Below are the code and all the weights of a small trained network. Each question names an input and a class and asks about switching units off, where a switched-off unit gives its printed mean instead of its output.

import numpy as np


def w(rows, s, z=0):
    codes = np.array(rows[::2]) - 128.0
    scale = np.full(codes.shape[1], s)
    scale[-1] = z or s
    return codes * scale


def norm(h):
    return h / np.sqrt((h * h).mean(-1, keepdims=True) + 1e-5)


def f(y):
    return np.maximum(y, 0)


def log_softmax(a):
    a = a - a.max(-1, keepdims=True)
    return a - np.log(np.exp(a).sum(-1, keepdims=True))


def net(x, mask):
    res = np.array(x, float).reshape(1, 3) / 4 @ E
    u = 0
    for l in range(2):
        y = f(norm(res) @ A[l][:, :-1].T + A[l][:, -1])
        res = res + np.where(mask[u : u + 16], y, B[l][:, -1]) @ B[l][:, :-1]
        u += 16
    return log_softmax(norm(res)[-1] @ U[:, :-1].T + U[:, -1])


A, B = {}, {}
E = w([
[71,128,42,150,150,47,188,83,229,103,20],'x0',
[48,53,185,198,169,145,22,152,95,105,109],'x1',
[65,68,128,143,77,155,103,164,255,192,203],'x2',
],0.0079)
A[0] = w([
[162,130,152,91,142,179,86,160,97,154,199,199],'0.n0',
[117,124,103,142,99,124,147,106,125,125,188,56],'0.n1',
[158,97,127,140,107,147,103,172,128,119,157,131],'0.n2',
[108,97,141,153,160,171,138,144,114,115,117,151],'0.n3',
[165,162,132,99,104,114,149,101,128,137,123,115],'0.n4',
[139,136,129,147,145,118,159,118,110,138,136,187],'0.n5',
[152,183,153,95,111,178,107,114,118,145,158,62],'0.n6',
[151,166,116,76,131,157,144,98,135,120,126,218],'0.n7',
[81,148,131,142,130,144,90,113,160,110,131,93],'0.n8',
[160,165,137,118,132,110,89,91,89,81,108,71],'0.n9',
[112,117,191,99,118,212,109,180,133,146,157,124],'0.n10',
[112,102,165,122,106,254,118,162,102,159,164,188],'0.n11',
[160,142,108,108,108,129,162,151,99,101,147,89],'0.n12',
[136,148,119,118,115,141,125,164,72,92,99,25],'0.n13',
[163,145,127,129,105,156,134,141,101,164,140,3],'0.n14',
[113,120,138,133,123,137,148,167,128,140,176,212],'0.n15',
],0.015,0.0021)
B[0] = w([
[179,46,68,1,191,200,138,227,65,86,98,249],'0.n0',
[120,120,164,159,97,147,105,91,118,122,170,154],'0.n1',
[159,101,122,57,139,103,205,105,60,122,127,180],'0.n2',
[63,105,147,124,130,132,148,131,154,168,125,174],'0.n3',
[69,168,171,198,132,123,120,91,178,131,120,181],'0.n4',
[110,122,99,112,49,193,122,111,127,109,159,154],'0.n5',
[42,55,87,82,126,149,54,212,143,124,113,196],'0.n6',
[141,157,132,190,138,175,147,86,156,130,146,187],'0.n7',
[70,135,195,183,108,94,100,136,108,156,63,166],'0.n8',
[174,86,106,67,104,129,145,109,131,127,192,197],'0.n9',
[184,31,112,83,194,103,147,82,133,114,146,227],'0.n10',
[116,139,144,77,224,103,175,120,83,64,118,249],'0.n11',
[41,167,106,172,106,119,120,136,187,137,156,177],'0.n12',
[217,69,162,120,187,66,114,95,94,86,138,180],'0.n13',
[75,90,110,128,146,122,129,168,112,106,143,172],'0.n14',
[127,159,147,98,116,111,120,68,127,76,190,178],'0.n15',
],0.0083,0.014)
A[1] = w([
[184,66,126,172,72,141,125,63,197,120,204,141],'1.n0',
[103,205,68,118,62,147,97,179,141,211,162,105],'1.n1',
[78,135,182,175,47,130,95,158,153,196,183,108],'1.n2',
[153,184,94,153,87,169,126,47,146,53,182,114],'1.n3',
[154,189,129,36,110,225,254,207,160,128,181,125],'1.n4',
[115,133,138,100,76,78,95,162,147,192,189,6],'1.n5',
[162,200,62,112,130,154,178,48,136,124,220,186],'1.n6',
[139,66,109,108,205,87,113,76,105,75,157,212],'1.n7',
[234,170,161,110,103,103,181,117,206,138,132,43],'1.n8',
[189,201,140,192,127,96,191,51,97,144,162,137],'1.n9',
[209,109,70,80,154,139,112,106,21,67,126,76],'1.n10',
[225,69,121,45,121,164,79,133,96,90,145,42],'1.n11',
[137,243,93,140,106,142,140,91,137,83,101,161],'1.n12',
[111,119,156,110,224,123,162,89,139,192,159,56],'1.n13',
[46,190,119,206,95,165,140,123,176,199,100,94],'1.n14',
[125,136,79,140,127,110,117,71,163,136,125,118],'1.n15',
],0.0086,0.002)
B[1] = w([
[149,131,147,101,125,93,162,76,148,128,143,169],'1.n0',
[130,69,125,100,39,161,124,159,109,107,151,140],'1.n1',
[202,195,88,77,132,119,169,133,105,104,179,154],'1.n2',
[123,143,180,159,114,138,118,113,152,182,67,172],'1.n3',
[70,103,122,198,154,77,59,163,53,136,160,183],'1.n4',
[204,110,146,126,140,167,150,125,148,168,201,132],'1.n5',
[103,108,229,192,108,150,116,94,133,151,36,180],'1.n6',
[109,129,159,85,89,145,157,117,121,165,204,254],'1.n7',
[187,94,206,102,178,156,146,137,123,154,133,148],'1.n8',
[254,152,177,148,108,180,121,65,200,212,119,160],'1.n9',
[178,120,116,98,186,193,177,180,85,119,113,238],'1.n10',
[136,118,82,77,136,130,181,173,122,67,118,230],'1.n11',
[158,95,153,191,163,201,101,141,120,139,99,160],'1.n12',
[80,116,159,160,110,128,114,127,172,137,95,165],'1.n13',
[156,161,85,121,129,118,109,171,87,114,102,185],'1.n14',
[164,130,131,124,147,112,111,148,72,157,161,159],'1.n15',
],0.0092,0.014)
U = w([
[115,167,99,177,70,208,73,179,126,109,173,99],'0',
[27,66,198,117,132,120,124,84,127,151,158,155],'1',
[218,143,211,157,125,165,168,36,186,209,90,124],'2',
[94,170,54,157,147,41,84,202,118,135,34,138],'3',
[158,67,96,11,206,177,188,174,52,42,176,161],'4',
[173,186,61,65,59,52,159,151,175,146,215,91],'5',
[161,156,77,71,116,143,26,68,124,72,134,2],'6',
],0.012,0.0064)

Each question gives the input, the list of numbers given to net, and the class t.
The units are the neurons (one row each of A and B). Each row of codes is followed by its name. A weight is (code - 128) times the scale printed after its matrix; where a second scale follows, it is the last column's (A, B and U).
mask holds one flag per neuron, layer by layer. A switched-off neuron (its flag False) gives its mean, the last column of its row in B, instead of its output. The means were averaged over made-up inputs and are rounded, as every weight is.
A unit's drop is (log p(t) with every unit on - log p(t) with that unit switched off) / (log p(t) with every unit on - log p(t) with every unit switched off).
The circuit of an input: a set's keep is (log p(t) with only the set's units on - log p(t) with every unit switched off) / (log p(t) with every unit on - log p(t) with every unit switched off). Starting from the 12 units with the biggest drops (on a tie, the unit counted first), units are removed one at a time, each time the one whose removal leaves the highest keep (on an exact tie, the one counted first), for as long as the keep stays at least 0.8.
units of the circuit, in order: the units of the circuit, biggest drop first
most important unit: the unit with the biggest drop
k most important neurons: the k neurons with the biggest drops, biggest first
top k neurons in layer l: the k neurons of layer l with the biggest drops, biggest first
drop when u is switched off: that unit's drop, to one decimal
input [6,2,-7], class 2: units of the circuit, in order => [0.n0, 0.n6, 0.n11, 1.n9]
input [4,-1,-7], class 2: most important unit => 0.n0
input [2,-1,8], class 1: units of the circuit, in order => [0.n0, 1.n10]
input [8,2,-3], class 3: 3 most important neurons => [0.n0, 0.n10, 0.n11]
input [6,0,5], class 3: top 2 neurons in layer 0 => [0.n9, 0.n8]
input [7,3,8], class 3: top 2 neurons in layer 1 => [1.n7, 1.n14]
input [8,6,-3], class 3: 2 most important neurons => [0.n10, 0.n0]
input [1,8,-3], class 1: top 2 neurons in layer 0 => [0.n0, 0.n3]
input [4,-1,3], class 5: top 3 neurons in layer 0 => [0.n0, 0.n11, 0.n10]
input [7,7,-6], class 1: 2 most important neurons => [0.n0, 1.n11]
input [1,2,3], class 1: 2 most important neurons => [0.n0, 0.n8]
input [2,8,-2], class 3: top 2 neurons in layer 0 => [0.n10, 0.n8]
input [5,8,6], class 3: top 2 neurons in layer 1 => [1.n7, 1.n14]
input [4,-1,5], class 5: top 3 neurons in layer 0 => [0.n0, 0.n11, 0.n10]
input [7,3,6], class 3: top neuron in layer 1 => [1.n7]
input [3,8,2], class 1: top 2 neurons in layer 1 => [1.n11, 1.n10]
input [0,-7,1], class 2: 2 most important neurons => [0.n0, 0.n7]
input [3,-1,5], class 5: 2 most important neurons => [0.n0, 0.n11]
input [1,1,5], class 1: drop when 0.n0 is switched off => 1.0
input [2,8,3], class 1: most important unit => 0.n0
input [5,-3,0], class 2: drop when 0.n0 is switched off => 0.2
input [-1,-8,-2], class 0: drop when 0.n12 is switched off => 0.3
